B =
[[  6.4   4.5   7.9   5.8  13.4 -24.7 -21.2   5.9   5.9   5.5   5.5   1.0
    6.1]
 [  5.6   6.1   5.3   5.8   4.2  13.1  11.8   5.8   5.8   5.8   5.9   6.9
    5.7]
 [  5.7   6.1   5.4   5.8   3.8  13.4  12.3   5.8   5.7   5.9   5.8   6.9
    5.7]
 [  6.4   4.8   4.3   5.5   5.2   4.5   7.1   1.9   5.3   6.2   5.5   8.2
    5.2]
 [  6.3   4.5   7.9   5.8  13.0 -24.0 -20.6   5.8   6.0   5.5   5.4   1.1
    6.1]
 [  3.9   8.8   7.7   6.4   2.9  27.6  18.2  14.6   6.6   4.9   6.8   3.4
    6.9]
 [  6.7   4.1   6.0   5.6  10.3 -16.3 -11.7   2.4   5.6   5.9   5.2   4.4
    5.5]
 [  6.7   4.1   5.8   5.6   9.8 -14.1  -9.2   2.1   5.6   6.0   5.2   5.1
    5.4]
 [  5.0   6.6   9.7   6.2  11.5 -10.8 -13.8  12.6   6.5   4.8   6.1  -1.2
    7.0]
 [  6.6   4.5   4.7   5.5   6.6  -2.0   2.0   1.5   5.5   6.2   5.3   7.4
    5.2]
 [  5.7   6.0   5.0   5.8   3.3  14.5  13.2   5.3   5.7   5.9   5.9   7.4
    5.6]]
The entry just left of the smallest entry -> 13.4
What is the entry just right of the largest entry?
A: 18.2
What is the largest entry?
A: 27.6
The second entry in reading order is 4.5
The entry just left of 7.7 -> 8.8
The entry just left of -9.2 -> -14.1
The entry just right of -24.7 is -21.2
What is the 1st entry in reading order?
A: 6.4
The entry just right of the centre entry -> 14.6
What is the entry just left of 8.2?
A: 5.5
